Two labels a row:
-183, 80, 125, 99, 267, 227, -18, 32, 45, -118, 23, -13, -6, -276, -37, 2, -93, 29, 101, -74, -278, -300, -97, -83, -51, -184, -45, -164, 194, -89, -3, -47, -73, -439, 234, 340, 36, -79, -63, 125, -32, -268, 175, -235, 266, -293, -98, 33, -17, 159, 77, 110, -35, 129, 57, 38, 105, -99, -20, 8, 135, -102, -133, 103, -206, 1, 265, 230, 86, -9, -127, 8, -146, -62, 248, 134, 248, 78, -261, 301, 27, 114, 32, -157, 99, 71, -258, 380, 330, 147, -103, -120, -127, 3, -98, -39, 565, -72, 75, -196, -25, -105, 77, 251, 18, -239, -69, 88, -53, -97, 161, -19, -74, -19, -48, -41, -117, -195, 132, -21, -164, 113, -56, -56, -134, 580, 62, -71, 161, 63, 142, -149, 172, -10, -136, -26, -34, 95, -57, 166, 83, 49, 345, 36, -86, -20, 14, 241, 388, -199 => L & HR
-69, 115, -31, -300, 38, 115, 74, 116, 36, -76, 85, -95, -50, -286, 19, 27, -156, -3, -78, 90, -156, -469, 3, 50, 130, -375, -28, -180, -4, -8, -9, 129, -62, -534, 358, 357, 109, 26, 171, 182, 105, -137, -85, -191, 32, -215, -302, -53, -65, 118, 52, 14, 177, 161, 56, -23, -30, -114, -188, 100, 30, -20, -61, -12, -72, -1, 459, 216, 184, -205, -219, -2, -85, 99, 188, 27, 323, -12, -319, 262, 110, 225, 28, -88, 141, 67, -197, 320, 123, 102, -205, 51, -257, 110, -17, -99, -56, -137, 239, -305, -1, -107, -7, 175, -161, 72, 123, 141, 61, -24, 16, 13, -169, -74, 43, -106, -135, -254, 53, 127, -134, 88, -12, -40, -87, 358, 37, -156, 134, 74, 50, 13, 214, 111, -465, -122, -27, 167, 20, -137, 50, 147, 126, 80, -120, 49, -194, 204, 366, -28 => L & HR
-7, -169, -205, 71, -321, -82, -109, -53, 1, 159, -38, 88, 178, 46, -113, 218, 183, -71, 2, 21, 318, 158, -50, 82, 267, 144, -80, 143, -368, -87, 228, 202, -290, 674, -153, -75, -293, 148, -150, -321, 177, 231, 91, 51, -73, 77, 207, -105, 176, -113, -238, -14, 102, -55, -135, 9, -104, 313, 41, 37, -397, -216, -347, 134, 135, 294, -41, -206, -30, 106, -9, 92, 42, 290, -4, -192, -81, 146, 224, 100, 147, -167, -51, 58, -158, -129, 345, -674, -186, -51, 66, -60, 195, 189, 54, 225, 74, 92, -218, 231, -186, 30, -50, 3, -118, 204, 63, -44, -81, -56, -171, 97, -30, -331, 139, 24, 469, 199, 33, 126, 106, -112, -48, -24, -22, -203, 205, 215, 49, -89, -25, 172, -91, -443, 93, 1, 127, -178, 55, 34, 43, 33, -216, 95, 47, -39, -86, -355, -899, 234 => L & BL
-118, -261, 612, 412, 58, -104, -272, -76, 101, 133, -103, 215, 211, 30, -46, 271, 69, -87, 131, -225, 176, 307, -82, 15, -32, 401, 37, 104, -69, -105, 1, -5, -214, 637, -65, -181, -220, -15, -257, -329, 72, 117, 145, 31, 259, 217, 8, 137, 237, 308, -145, 61, -205, -120, -189, -90, 53, 269, 119, -92, -115, -179, -138, 74, -83, 110, -578, -217, -181, 108, 133, 58, 36, -194, -43, -83, -87, 234, 399, 90, 91, -164, -45, 136, -86, -300, 105, -453, -61, -111, 325, -117, 253, 22, -35, -63, 73, 135, -276, 217, -14, -14, -77, -92, 113, -69, 6, -122, -260, -144, 44, -22, 28, 58, 81, 42, 432, 267, 148, 54, 247, 28, -108, -30, 73, 91, 139, 387, -21, -75, -175, -356, -88, -445, 268, -18, 105, -100, -54, 218, -180, -252, 86, 26, -44, -15, 180, -297, -605, -173 => L & BL
-251, 71, -220, 87, 223, 138, -7, 141, 57, -150, 21, -145, 61, -36, 1, -279, -4, -10, 179, 47, -155, -171, 71, -38, -81, -50, -153, -53, 183, 41, -258, -44, -57, -241, 259, 304, 176, -8, -160, 161, -4, -206, 168, -104, 170, -180, -147, 2, 85, 91, 196, -35, 19, 186, 118, -63, 31, 6, -33, -51, -13, -25, -125, 153, -212, -266, 315, 162, 67, 53, -10, 86, 122, 134, 327, 154, 219, 89, -207, 538, -27, 104, 155, -82, 149, 87, -156, 383, 70, 142, -158, 151, -30, 105, -187, -338, 116, -32, 135, -275, 9, -21, -3, -22, -41, -205, -127, -96, -50, 104, 88, -48, -46, -213, -153, -180, -171, -16, 190, 61, -131, -81, -64, -8, -69, 413, 52, -178, 210, -15, 166, -93, 173, -138, -197, -91, -41, 21, -6, 73, -40, 40, 207, 160, -30, -47, 37, 300, 272, -224 => L & DJ
-167, -151, -374, 344, -100, -138, -277, -86, 149, 201, -288, -69, 80, -133, -62, 100, 186, -63, 133, 27, 214, 389, 20, 50, 23, 304, -172, 219, -184, -188, -1, 178, -286, 589, -13, -66, -235, 44, -160, -304, 102, 286, 270, 35, 12, 284, 726, 108, 200, 194, -256, -53, -38, -30, -86, -195, -49, 439, 130, 58, -53, -126, -72, 73, 14, -209, -400, -196, -145, -155, -126, 100, 138, 117, 19, -177, 207, 142, 467, 389, 175, -134, 134, 69, -390, -341, 251, -197, -296, -102, -58, -53, 106, 108, 52, 25, 49, 160, -151, 173, -76, -20, -392, -564, 127, 27, 200, -301, -273, -161, -80, 17, -96, -27, 74, 65, 408, 548, 87, 183, 427, 4, -88, -58, 72, 206, -180, 288, -63, -124, -35, -152, -58, -369, 3, -171, 173, -112, -29, 73, -434, -100, 149, -2, -14, -5, 291, -189, -415, -132 => L & BL
-114, 295, -209, -240, -142, 233, 192, 161, 10, 31, -329, -222, -70, -463, -93, 108, -61, -106, 45, -19, -4, -586, 162, 123, 164, -509, -112, -378, -290, 196, -9, 257, -51, -571, 468, 587, 159, 110, 338, 166, 237, -144, 35, -13, -134, 93, -220, -167, -6, -324, 177, -160, 336, 400, 103, 273, -51, -207, -81, -7, -394, -136, -188, 23, 99, -70, 618, 214, 466, -387, -392, -125, 61, 384, 203, 151, 374, 37, 45, 473, 12, 365, -43, -83, 110, 18, -227, 290, 88, 39, -107, -67, -282, 1, -93, 24, 11, -40, 581, -335, -102, -211, -105, -222, -112, -170, 88, 128, 91, 69, 35, 63, -114, -286, -209, -50, -87, -55, 108, 200, -218, -47, -224, -56, 156, 285, -206, 38, 192, 135, 121, 270, 424, 312, -291, -385, -161, 125, 220, 33, -138, 200, 130, 44, -194, 251, -305, 293, 421, -32 => K & HR
-22, -111, -104, 80, -139, -306, -140, -124, 12, 107, -133, 26, 145, -134, -65, 217, 82, -63, -209, -14, 165, 336, -68, -20, -64, 124, 70, 203, -83, -142, 135, 110, 147, 372, -22, -155, -367, 40, 38, -305, 91, 243, 58, 21, 32, 231, 85, -9, 50, 121, -253, 59, -68, -92, -12, -56, -4, 316, 32, -2, 51, -102, 72, -9, 125, 68, -554, -146, -183, -102, 10, 91, -22, 72, -161, -139, -11, -9, 299, -50, 172, -181, -11, 2, -133, -238, 192, -203, -32, -69, -4, -70, 31, 19, 82, 165, -114, 58, -165, 170, -55, 2, -135, -150, 63, 90, 116, -153, -6, -129, -79, 55, -8, 55, 146, 222, 342, 262, 5, 94, 420, 75, 58, -6, 60, 44, -41, 83, -139, -76, -60, -174, -95, -192, 132, 13, 149, -62, 1, 58, -217, 46, 35, -90, -8, -8, 276, -199, -200, 38 => L & BL
-22, -203, -131, 57, -221, -131, 93, 23, 55, 162, -79, 216, 269, 46, -65, 361, 39, -82, -121, -63, 196, 161, -7, 82, 140, 169, 125, 130, -118, 26, 55, 85, -85, 519, -17, 100, -61, 0, -108, -201, 284, 221, -197, 22, 28, 234, 25, -72, -39, 125, -133, -76, -121, -101, -264, 71, -43, 51, 98, -62, -379, -216, -104, 159, 239, 206, -209, -206, -141, 68, -122, 80, 7, -44, -69, -129, -3, 52, 398, 14, -69, -120, -104, 66, -49, -252, 318, -384, -326, -160, 301, -27, 154, -111, 51, 79, -94, 20, -61, 162, -108, -12, -16, -82, -138, 92, 46, -23, -44, -4, -115, 78, -60, -105, 193, 102, 305, 157, 28, 1, 70, -14, -133, -134, 279, -322, -69, 284, -20, -97, -133, 2, -64, -299, 33, -51, 120, -121, 56, 53, -204, -95, -75, 2, -4, -67, -63, -316, -651, 8 => L & BL
-245, 9, -48, 49, 118, 124, 50, 66, 17, -181, 135, 5, 167, 26, -28, 61, -16, 39, 160, -190, -39, -321, -46, -38, -35, -86, -44, -79, 75, 50, -57, -18, -147, -230, 262, 402, 89, -20, -264, 67, -66, -246, 92, -165, 228, -69, -115, -37, 91, 21, 95, 35, -9, 19, 4, 178, 81, -98, -28, 58, -192, -29, -189, 161, -144, 39, 357, 158, 156, 150, -46, 64, -99, 110, 267, 108, 102, 114, -274, 298, -69, 97, 1, -54, 110, 233, -74, 107, 332, 133, 9, -54, -18, 25, -146, -178, 77, -1, -19, -252, -87, -33, 182, 181, -10, -215, -116, 123, -134, 76, 115, 27, -70, -257, -86, -16, -57, -169, 213, 1, -177, 1, -94, -30, -33, 384, 225, -187, 255, -30, 150, -123, 226, -200, -61, -12, 31, 59, -37, 198, 121, 1, 125, 211, -51, -36, 9, 201, 92, -127 => L & HR
-253, 88, -280, -75, 48, -95, 143, 86, 77, -83, 29, -85, 271, -253, -61, -57, -75, -84, 14, 205, -179, -176, -92, -83, 119, -264, -198, -83, 16, -72, 37, 111, -144, -175, 404, 524, -125, -105, -120, 242, 220, -60, 89, -295, 190, -433, -239, -108, 29, 383, -29, 130, 156, -43, 70, -182, -34, 154, -192, -56, -37, -171, -229, 341, -163, -107, 320, 290, 47, -187, -289, 199, -72, 253, 424, 106, 542, 60, -244, 745, 40, -54, 117, -150, 260, -6, -12, 444, 126, 133, -117, -6, -195, 161, -169, -162, -144, -96, -76, -411, -136, -28, 39, 27, -169, -5, 101, -119, -31, -86, -52, -25, -133, -265, -20, -60, 17, -18, 222, 136, 141, 71, 241, 21, -29, 830, 115, -115, 247, -474, 253, -184, 106, -341, -195, -110, 59, 33, 23, 1, -38, 11, 332, 81, -186, -135, -34, 276, 142, -129 => L & DJ
